Here is a tiny trained network, its code and every weight. The questions are about switching its units off for an input and a target symbol, where a switched-off unit gives its printed mean instead of its output.

import numpy as np


def w(rows, s, z=0):
    codes = np.array(rows[::2]) - 128.0
    scale = np.full(codes.shape[1], s)
    scale[-1] = z or s
    return codes * scale


def norm(h):
    return h / np.sqrt((h * h).mean(-1, keepdims=True) + 1e-5)


def f(y):
    return np.maximum(y, 0)


def softmax(a):
    e = np.exp(a - a.max(-1, keepdims=True))
    return e / e.sum(-1, keepdims=True)


def log_softmax(a):
    a = a - a.max(-1, keepdims=True)
    return a - np.log(np.exp(a).sum(-1, keepdims=True))


def net(x, mask):
    ids = ['εθλμξστφ'.index(c) for c in x.split()]
    T = len(ids)
    res = E[ids] + P[:T]
    u = 0
    for l in range(2):
        r = norm(res)
        for j in range(3):
            rows = slice(3 * j, 3 * j + 3)
            q, k, v = (r @ M[l][rows].T for M in (Q, K, V))
            z = softmax(np.where(np.tri(T) > 0, q @ k.T / 3**0.5, -1e9)) @ v
            o = O[l][rows]
            res = res + np.where(mask[u + j], z, o[:, -1]) @ o[:, :-1]
        u += 3
        y = f(norm(res) @ A[l][:, :-1].T + A[l][:, -1])
        res = res + np.where(mask[u : u + 4], y, B[l][:, -1]) @ B[l][:, :-1]
        u += 4
    return log_softmax(norm(res)[-1] @ U[:, :-1].T + U[:, -1])


Q, K, V, O, A, B = {}, {}, {}, {}, {}, {}
E = w([
[112,130,147,198,121,232],'ε',
[78,91,185,203,101,145],'θ',
[47,159,196,113,176,169],'λ',
[79,150,125,130,170,252],'μ',
[175,33,86,115,132,129],'ξ',
[144,59,172,124,119,84],'σ',
[134,63,123,209,85,138],'τ',
[118,106,55,122,148,200],'φ',
],0.017)
P = w([
[115,62,157,90,139,163],'0',
[63,147,63,146,133,81],'1',
[46,101,86,104,93,122],'2',
[123,80,130,173,220,111],'3',
[221,206,152,112,61,128],'4',
[104,213,52,179,142,37],'5',
[121,55,154,75,80,173],'6',
[219,124,176,152,180,133],'7',
[161,203,116,87,4,121],'8',
[74,118,83,164,220,87],'9',
[90,63,160,144,94,182],'10',
[217,173,124,193,178,96],'11',
],0.023)
Q[0] = w([
[107,172,156,29,183,148],'L0H0',
[94,133,102,119,205,176],'L0H0',
[185,219,70,72,166,116],'L0H0',
[145,82,108,119,165,184],'L0H1',
[176,52,76,72,146,23],'L0H1',
[127,112,79,241,112,174],'L0H1',
[20,38,89,134,165,100],'L0H2',
[121,127,142,63,2,179],'L0H2',
[107,186,93,142,165,54],'L0H2',
],0.071)
K[0] = w([
[123,33,118,155,31,91],'L0H0',
[199,36,146,122,117,136],'L0H0',
[34,36,95,80,154,107],'L0H0',
[103,95,130,60,104,79],'L0H1',
[249,147,254,57,140,142],'L0H1',
[87,185,98,176,125,37],'L0H1',
[150,24,182,99,143,199],'L0H2',
[107,155,88,223,235,55],'L0H2',
[3,135,68,83,20,112],'L0H2',
],0.065)
V[0] = w([
[122,136,143,108,120,131],'L0H0',
[117,101,136,111,111,128],'L0H0',
[137,150,109,146,134,118],'L0H0',
[129,133,138,114,132,149],'L0H1',
[102,114,123,113,129,133],'L0H1',
[145,107,148,112,135,155],'L0H1',
[114,151,163,1,184,61],'L0H2',
[173,133,18,72,172,188],'L0H2',
[69,202,177,132,164,203],'L0H2',
],0.083)
O[0] = w([
[139,132,129,111,119,141,125],'L0H0',
[130,101,131,113,139,147,141],'L0H0',
[129,145,118,139,115,107,108],'L0H0',
[137,109,120,110,131,143,92],'L0H1',
[127,134,154,113,126,129,149],'L0H1',
[136,122,125,109,149,162,62],'L0H1',
[116,217,134,43,36,104,1],'L0H2',
[254,155,163,146,121,77,110],'L0H2',
[146,104,24,72,134,96,147],'L0H2',
],0.062,0.058)
A[0] = w([
[120,149,178,156,80,230,252],'L0N0',
[99,136,2,106,81,126,210],'L0N1',
[208,131,37,97,43,85,147],'L0N2',
[197,111,76,153,156,94,117],'L0N3',
],0.071,0.0032)
B[0] = w([
[50,210,118,156,230,100,199],'L0N0',
[90,43,242,111,94,41,216],'L0N1',
[58,44,254,102,204,116,222],'L0N2',
[133,145,60,110,229,128,254],'L0N3',
],0.048,0.04)
Q[1] = w([
[122,156,147,132,110,69],'L1H0',
[90,79,196,164,240,88],'L1H0',
[181,190,61,95,2,190],'L1H0',
[79,164,146,136,99,84],'L1H1',
[130,118,175,156,142,118],'L1H1',
[187,67,24,160,192,90],'L1H1',
[66,91,209,202,224,67],'L1H2',
[95,117,225,166,202,127],'L1H2',
[179,122,63,61,48,166],'L1H2',
],0.086)
K[1] = w([
[130,128,116,191,49,111],'L1H0',
[203,94,67,158,87,181],'L1H0',
[53,170,192,77,157,76],'L1H0',
[94,147,172,155,181,126],'L1H1',
[88,105,194,176,107,63],'L1H1',
[141,3,115,8,153,41],'L1H1',
[3,176,130,184,142,161],'L1H2',
[100,138,117,179,91,161],'L1H2',
[210,93,155,51,132,124],'L1H2',
],0.067)
V[1] = w([
[254,45,44,207,38,207],'L1H0',
[147,143,118,69,172,170],'L1H0',
[163,138,85,151,138,127],'L1H0',
[91,85,89,157,144,93],'L1H1',
[93,106,200,90,123,78],'L1H1',
[136,108,149,158,158,81],'L1H1',
[145,79,159,147,121,26],'L1H2',
[188,104,157,47,202,82],'L1H2',
[138,132,126,115,137,152],'L1H2',
],0.035)
O[1] = w([
[54,173,146,128,97,5,137],'L1H0',
[150,137,103,155,123,141,179],'L1H0',
[134,139,132,157,91,95,174],'L1H0',
[142,120,115,171,151,208,236],'L1H1',
[115,108,124,189,123,113,252],'L1H1',
[104,147,142,167,115,160,245],'L1H1',
[150,99,126,120,167,181,144],'L1H2',
[174,124,100,75,128,186,79],'L1H2',
[129,130,125,118,108,114,111],'L1H2',
],0.031,0.021)
A[1] = w([
[186,130,131,208,176,169,251],'L1N0',
[173,185,229,136,78,137,17],'L1N1',
[114,186,211,184,112,209,163],'L1N2',
[254,142,181,92,173,23,28],'L1N3',
],0.073,0.0018)
B[1] = w([
[168,79,161,133,75,49,255],'L1N0',
[206,75,129,68,171,99,155],'L1N1',
[87,144,138,54,209,125,205],'L1N2',
[106,112,160,186,115,255,222],'L1N3',
],0.073,0.055)
U = w([
[81,115,208,232,181,25,155],'ε',
[211,126,1,116,167,28,173],'θ',
[121,70,176,52,56,49,100],'λ',
[7,59,55,178,93,227,51],'μ',
[103,252,85,121,176,139,198],'ξ',
[219,153,220,77,244,45,2],'σ',
[134,49,149,68,245,195,160],'τ',
[179,160,152,181,51,198,213],'φ',
],0.0063)

Each question gives the input, a string of symbols that net reads in full, and the target symbol t.
The units are the heads (3 rows each of Q, K, V and O) and the neurons (one row each of A and B). Each row of codes is followed by its name. A weight is (code - 128) times the scale printed after its matrix; where a second scale follows, it is the last column's (O, A, B and U).
mask holds one flag per unit, layer by layer, with each layer's heads first. A switched-off unit (its flag False) gives its mean, the last column of its rows in O or B, instead of its output. The means were averaged over made-up inputs and are rounded, as every weight is.
A unit's drop is (log p(t) with every unit on - log p(t) with that unit switched off) / (log p(t) with every unit on - log p(t) with every unit switched off).
The circuit of an input: a set's keep is (log p(t) with only the set's units on - log p(t) with every unit switched off) / (log p(t) with every unit on - log p(t) with every unit switched off). Starting from the 12 units with the biggest drops (on a tie, the unit counted first), units are removed one at a time, each time the one whose removal leaves the highest keep (on an exact tie, the one counted first), for as long as the keep stays at least 0.8.
circuit, biggest first: the units of the circuit, biggest drop first
top k neurons: the k neurons with the biggest drops, biggest first
top k neurons in layer l: the k neurons of layer l with the biggest drops, biggest first
which heads matter: for each layer, one digit per head in row order, 1 if its drop is at least 0.15 and else 0, layers parted by /
drop when u is switched off: that unit's drop, to one decimal
input τ ε θ λ θ μ φ σ σ μ, target φ: circuit, biggest first => L0H2; L1N3
input τ τ λ θ ε τ ε σ θ φ, target θ: circuit, biggest first => L1N3; L0N2; L0H2
input φ λ σ τ ξ τ σ λ σ λ, target ξ: circuit, biggest first => L0H2; L0N0; L1N0
input μ λ φ σ λ, target λ: circuit, biggest first => L0H2
input σ θ λ ε μ θ τ φ φ, target μ: circuit, biggest first => L0H2; L0N2
input ξ μ θ τ ε τ φ ε λ φ ε λ, target λ: circuit, biggest first => L0H2; L0N1
input τ ε θ τ θ τ ξ λ λ θ, target σ: circuit, biggest first => L0H2; L1N1
input τ λ τ σ τ ξ φ λ λ, target σ: top 2 neurons => L1N1; L1N2
input θ σ λ φ φ σ θ μ τ ξ, target μ: top 2 neurons in layer 1 => L1N0; L1N2
input θ μ λ ε μ ε ε, target θ: top 2 neurons => L1N3; L0N2
input θ θ ε θ θ θ, target θ: which heads matter => 000 / 000
input θ μ θ, target μ: top 2 neurons in layer 1 => L1N0; L1N2
input λ σ φ θ τ φ, target φ: top 2 neurons in layer 1 => L1N3; L1N2
input ε λ τ ε, target θ: top 2 neurons in layer 0 => L0N2; L0N3
input μ μ τ θ σ σ φ θ, target ξ: top neuron in layer 1 => L1N0
input θ σ λ θ φ ε θ σ τ, target θ: top 3 neurons => L1N3; L0N2; L0N3
input ε σ ε τ σ σ, target θ: top 2 neurons => L1N3; L0N2
input ξ σ τ τ τ τ λ ε ξ θ, target λ: drop when L0N1 is switched off => 0.1
input ε φ τ σ θ τ μ, target ξ: drop when L0N0 is switched off => 0.2
input λ σ τ ξ τ ε σ, target σ: top 3 neurons in layer 1 => L1N1; L1N2; L1N0
input μ σ σ θ τ ξ σ ε λ, target σ: drop when L1N2 is switched off => 0.1
input λ ε ε ξ λ τ τ θ σ τ μ, target μ: drop when L1H1 is switched off => 0.0
input ε φ ξ λ, target θ: top 2 neurons in layer 1 => L1N3; L1N2
input θ τ σ ε μ θ μ ξ σ, target μ: top 2 neurons in layer 1 => L1N0; L1N2
input σ τ τ μ, target ξ: top neuron => L0N0
